Below are the code and all the weights of a small trained network. Each question names an input and a class and asks about switching units off, where a switched-off unit gives its printed mean instead of its output.

import numpy as np


def w(rows, s, z=0):
    codes = np.array(rows[::2]) - 128.0
    scale = np.full(codes.shape[1], s)
    scale[-1] = z or s
    return codes * scale


def f(y):
    return y / 2 * (1 + np.tanh(0.7978845608 * (y + 0.044715 * y**3)))


def log_softmax(a):
    a = a - a.max(-1, keepdims=True)
    return a - np.log(np.exp(a).sum(-1, keepdims=True))


def net(x, mask):
    res = np.array(x, float).reshape(1, 2) / 4 @ E
    y = f(res @ A[0][:, :-1].T + A[0][:, -1])
    res = res + np.where(mask, y, B[0][:, -1]) @ B[0][:, :-1]
    return log_softmax(res[-1] @ U[:, :-1].T + U[:, -1])


A, B = {}, {}
E = w([
[97,27,169,108,162,29,160],'x0',
[151,114,88,160,3,145,90],'x1',
],0.013)
A[0] = w([
[130,102,143,119,217,97,134,80],'N0',
[121,119,123,153,166,110,125,179],'N1',
[137,83,133,123,160,89,125,101],'N2',
[127,118,145,119,107,148,161,99],'N3',
[107,86,133,118,249,76,136,150],'N4',
[137,153,120,129,98,141,123,3],'N5',
[131,118,150,110,112,131,148,102],'N6',
[112,185,112,126,152,147,133,131],'N7',
[111,116,146,150,139,137,136,81],'N8',
[122,72,131,123,99,80,123,85],'N9',
[142,166,123,122,157,160,127,122],'N10',
[114,130,127,149,115,139,112,61],'N11',
[133,181,136,137,152,154,133,129],'N12',
[112,116,126,143,126,114,129,38],'N13',
[127,189,132,124,169,182,111,151],'N14',
[90,128,94,151,139,128,132,134],'N15',
[152,133,121,123,134,142,140,158],'N16',
[135,171,114,130,3,180,118,135],'N17',
[122,147,118,134,101,139,119,18],'N18',
],0.028,0.0053)
B[0] = w([
[120,120,220,142,180,130,116,209],'N0',
[100,137,177,125,108,134,99,159],'N1',
[132,139,115,30,98,123,130,183],'N2',
[196,137,97,135,84,135,158,128],'N3',
[163,85,220,133,109,131,150,251],'N4',
[132,145,181,102,136,140,113,155],'N5',
[116,128,116,134,129,134,143,134],'N6',
[124,113,90,202,112,135,93,176],'N7',
[130,136,135,119,109,132,111,134],'N8',
[124,150,55,168,146,134,124,191],'N9',
[114,100,75,190,138,103,147,173],'N10',
[123,116,125,115,120,120,131,139],'N11',
[137,138,94,191,134,138,111,177],'N12',
[95,148,127,122,136,135,115,135],'N13',
[128,163,60,206,156,132,143,203],'N14',
[122,113,122,140,110,123,127,129],'N15',
[121,126,110,145,133,113,149,141],'N16',
[139,91,254,193,153,127,132,251],'N17',
[108,105,150,113,118,113,137,151],'N18',
],0.036,0.031)
U = w([
[143,104,151,169,160,102,158,255],'0',
[159,64,254,19,87,87,178,80],'1',
[92,199,7,97,114,103,137,40],'2',
],0.0088,0.0026)

Each question gives the input, the list of numbers given to net, and the class t.
The units are the neurons (one row each of A and B). Each row of codes is followed by its name. A weight is (code - 128) times the scale printed after its matrix; where a second scale follows, it is the last column's (A, B and U).
mask holds one flag per neuron, in row order. A switched-off neuron (its flag False) gives its mean, the last column of its row in B, instead of its output. The means were averaged over made-up inputs and are rounded, as every weight is.
A unit's drop is (log p(t) with every unit on - log p(t) with that unit switched off) / (log p(t) with every unit on - log p(t) with every unit switched off).
The circuit of an input: a set's keep is (log p(t) with only the set's units on - log p(t) with every unit switched off) / (log p(t) with every unit on - log p(t) with every unit switched off). Starting from the 12 units with the biggest drops (on a tie, the unit counted first), units are removed one at a time, each time the one whose removal leaves the highest keep (on an exact tie, the one counted first), for as long as the keep stays at least 0.8.
circuit, biggest first: the units of the circuit, biggest drop first
k most important neurons: the k neurons with the biggest drops, biggest first
drop when u is switched off: that unit's drop, to one decimal
input [-7,-6], class 2: circuit, biggest first : N17, N4
input [3,2], class 2: 2 most important neurons : N17, N4
input [-1,2], class 1: circuit, biggest first : N14
input [-8,-8], class 2: 3 most important neurons : N17, N14, N4
input [7,4], class 2: 2 most important neurons : N9, N17
input [-6,-6], class 2: circuit, biggest first : N17, N4
input [-2,-2], class 2: 3 most important neurons : N17, N4, N0
input [-3,-2], class 2: 3 most important neurons : N17, N4, N0
input [6,4], class 2: 2 most important neurons : N17, N9
input [4,3], class 2: 2 most important neurons : N17, N4
input [5,4], class 2: drop when N17 is switched off : 0.2
input [2,2], class 2: drop when N8 is switched off : 0.0
input [4,2], class 1: drop when N12 is switched off : 0.3
